Below is a small trained network, with its code and all its weights. Each question gives an input and a class and asks what happens when units are switched off, that is, made to give their printed mean instead of their output.

import numpy as np


def w(rows, s, z=0):
    codes = np.array(rows[::2]) - 128.0
    scale = np.full(codes.shape[1], s)
    scale[-1] = z or s
    return codes * scale


def norm(h):
    return h / np.sqrt((h * h).mean(-1, keepdims=True) + 1e-5)


def f(y):
    return np.maximum(y, 0)


def log_softmax(a):
    a = a - a.max(-1, keepdims=True)
    return a - np.log(np.exp(a).sum(-1, keepdims=True))


def net(x, mask):
    res = np.array(x, float).reshape(1, 7) / 4 @ E
    u = 0
    for l in range(2):
        y = f(norm(res) @ A[l][:, :-1].T + A[l][:, -1])
        res = res + np.where(mask[u : u + 15], y, B[l][:, -1]) @ B[l][:, :-1]
        u += 15
    return log_softmax(norm(res)[-1] @ U[:, :-1].T + U[:, -1])


A, B = {}, {}
E = w([
[183,173,132,9,108,142,56],'x0',
[129,126,129,129,128,129,128],'x1',
[128,127,128,128,128,130,126],'x2',
[209,179,135,130,173,236,171],'x3',
[128,127,127,129,128,129,126],'x4',
[106,178,155,121,202,102,99],'x5',
[128,129,127,126,129,129,130],'x6',
],0.0014)
A[0] = w([
[211,175,141,43,78,113,67,21],'L0N0',
[167,106,47,65,21,182,94,79],'L0N1',
[160,160,147,141,172,188,177,44],'L0N2',
[235,217,145,151,149,202,191,15],'L0N3',
[186,24,58,146,74,141,158,172],'L0N4',
[102,170,188,140,221,113,134,249],'L0N5',
[193,197,119,192,186,249,197,78],'L0N6',
[74,114,97,107,63,79,142,136],'L0N7',
[151,195,172,145,177,203,167,196],'L0N8',
[90,156,214,116,252,100,99,158],'L0N9',
[68,81,157,227,152,143,152,255],'L0N10',
[176,153,115,134,120,212,157,118],'L0N11',
[72,143,157,168,130,107,122,54],'L0N12',
[208,181,125,135,169,199,185,42],'L0N13',
[152,152,116,3,85,120,61,47],'L0N14',
],0.003,0.00093)
B[0] = w([
[3,99,100,74,130,185,94,228],'L0N0',
[127,36,96,186,162,124,142,206],'L0N1',
[155,85,92,178,115,113,88,187],'L0N2',
[20,118,96,96,147,162,99,228],'L0N3',
[144,202,145,79,122,101,162,201],'L0N4',
[137,24,104,139,116,105,80,212],'L0N5',
[238,157,221,188,112,58,176,252],'L0N6',
[184,81,103,136,143,191,122,196],'L0N7',
[152,84,80,189,116,104,94,225],'L0N8',
[100,159,240,138,218,104,129,212],'L0N9',
[107,161,114,43,112,191,80,252],'L0N10',
[116,169,163,56,106,84,150,197],'L0N11',
[164,108,116,160,123,142,92,163],'L0N12',
[27,108,87,97,109,189,95,214],'L0N13',
[250,128,155,223,100,27,175,236],'L0N14',
],0.003,0.0029)
A[1] = w([
[173,143,174,197,114,115,131,46],'L1N0',
[170,117,163,146,109,56,159,52],'L1N1',
[197,91,117,158,200,97,148,74],'L1N2',
[40,156,110,75,207,183,74,34],'L1N3',
[57,110,26,49,53,220,143,2],'L1N4',
[59,56,116,114,120,121,65,198],'L1N5',
[183,203,206,155,162,17,138,77],'L1N6',
[109,129,174,96,159,35,118,93],'L1N7',
[216,168,183,220,91,102,182,130],'L1N8',
[153,106,159,125,192,138,39,173],'L1N9',
[139,205,131,177,27,86,155,82],'L1N10',
[23,136,182,87,227,147,64,29],'L1N11',
[135,129,50,163,42,187,132,144],'L1N12',
[129,158,20,104,3,123,148,173],'L1N13',
[154,109,153,119,190,47,175,88],'L1N14',
],0.0036,0.0028)
B[1] = w([
[78,147,160,177,142,120,167,142],'L1N0',
[177,105,115,87,188,190,146,142],'L1N1',
[60,95,106,165,90,97,34,149],'L1N2',
[116,16,63,45,188,186,215,147],'L1N3',
[6,246,87,208,69,184,15,176],'L1N4',
[181,173,140,89,146,158,167,253],'L1N5',
[175,221,224,119,61,55,218,163],'L1N6',
[139,194,121,113,110,216,147,168],'L1N7',
[157,119,157,47,159,106,139,168],'L1N8',
[50,87,117,163,145,109,185,218],'L1N9',
[216,154,160,24,74,83,166,143],'L1N10',
[152,44,2,25,128,210,116,177],'L1N11',
[130,205,101,92,95,103,92,196],'L1N12',
[80,127,151,223,166,138,96,211],'L1N13',
[202,196,111,135,17,125,92,150],'L1N14',
],0.0037,0.0047)
U = w([
[28,222,45,211,32,188,17,202],'0',
[228,224,228,35,46,53,213,170],'1',
[44,3,56,15,227,233,217,143],'2',
[42,19,248,230,229,74,213,41],'3',
[241,11,39,213,23,43,37,2],'4',
],0.0055,0.0023)

Each question gives the input, the list of numbers given to net, and the class t.
The units are the neurons (one row each of A and B). Each row of codes is followed by its name. A weight is (code - 128) times the scale printed after its matrix; where a second scale follows, it is the last column's (A, B and U).
mask holds one flag per neuron, layer by layer. A switched-off neuron (its flag False) gives its mean, the last column of its row in B, instead of its output. The means were averaged over made-up inputs and are rounded, as every weight is.
A unit's drop is (log p(t) with every unit on - log p(t) with that unit switched off) / (log p(t) with every unit on - log p(t) with every unit switched off).
The circuit of an input: a set's keep is (log p(t) with only the set's units on - log p(t) with every unit switched off) / (log p(t) with every unit on - log p(t) with every unit switched off). Starting from the 12 units with the biggest drops (on a tie, the unit counted first), units are removed one at a time, each time the one whose removal leaves the highest keep (on an exact tie, the one counted first), for as long as the keep stays at least 0.8.
units of the circuit, in order: the units of the circuit, biggest drop first
top k neurons: the k neurons with the biggest drops, biggest first
top k neurons in layer l: the k neurons of layer l with the biggest drops, biggest first
input [1,-7,-4,4,5,1,-5], class 2: top 3 neurons -> [L0N13; L0N3; L0N14]
input [1,-3,0,-1,-5,8,6], class 1: top 2 neurons -> [L1N6; L0N3]
input [3,-1,-5,-4,0,-7,5], class 4: top 3 neurons -> [L0N1; L0N14; L0N10]
input [-5,-6,5,6,3,-5,7], class 1: top 2 neurons -> [L0N6; L0N0]
input [8,4,5,-7,-4,-6,-4], class 4: units of the circuit, in order -> [L0N14; L0N1]
input [3,-1,3,7,8,-2,-8], class 0: top 3 neurons in layer 0 -> [L0N13; L0N3; L0N9]
input [5,-4,5,0,-5,1,-5], class 1: top 4 neurons -> [L0N14; L0N10; L0N7; L0N13]
input [8,7,-6,8,0,-1,3], class 0: top 2 neurons -> [L0N9; L0N3]
input [-2,-4,5,6,-6,6,-7], class 3: top 4 neurons -> [L0N6; L0N0; L0N8; L0N13]
input [6,4,1,3,3,7,3], class 2: top neuron -> [L0N0]
input [-5,-7,2,1,-8,2,-6], class 3: top 2 neurons -> [L0N0; L0N3]
input [-3,3,-1,4,-2,-3,3], class 1: top 2 neurons -> [L0N6; L0N0]
input [7,-3,3,8,1,-3,-3], class 0: top 3 neurons -> [L0N3; L0N13; L0N0]
input [8,-3,8,-8,4,-1,-6], class 4: top 4 neurons -> [L0N14; L0N6; L0N9; L0N0]
input [-8,2,-5,-5,7,-4,6], class 0: top 2 neurons in layer 0 -> [L0N6; L0N10]
input [1,6,0,6,5,1,-1], class 2: top 2 neurons in layer 0 -> [L0N13; L0N3]
input [5,1,7,0,7,-2,-5], class 4: top 4 neurons in layer 0 -> [L0N14; L0N1; L0N6; L0N0]
input [4,-4,3,-7,-5,0,-4], class 4: top 2 neurons in layer 0 -> [L0N14; L0N7]
input [-4,3,-8,5,-1,5,-8], class 3: top 3 neurons in layer 0 -> [L0N6; L0N0; L0N13]
input [7,5,-6,-7,-5,8,-6], class 1: top neuron in layer 0 -> [L0N14]
input [-3,8,-2,1,0,-2,-7], class 1: top 2 neurons in layer 0 -> [L0N0; L0N6]
input [0,3,-6,1,-7,5,-5], class 3: top 3 neurons in layer 0 -> [L0N0; L0N10; L0N5]
input [1,-7,2,-6,-5,-7,-1], class 4: top 2 neurons in layer 1 -> [L1N4; L1N9]
input [2,-6,-6,-8,5,-4,-1], class 4: top 2 neurons in layer 1 -> [L1N4; L1N6]
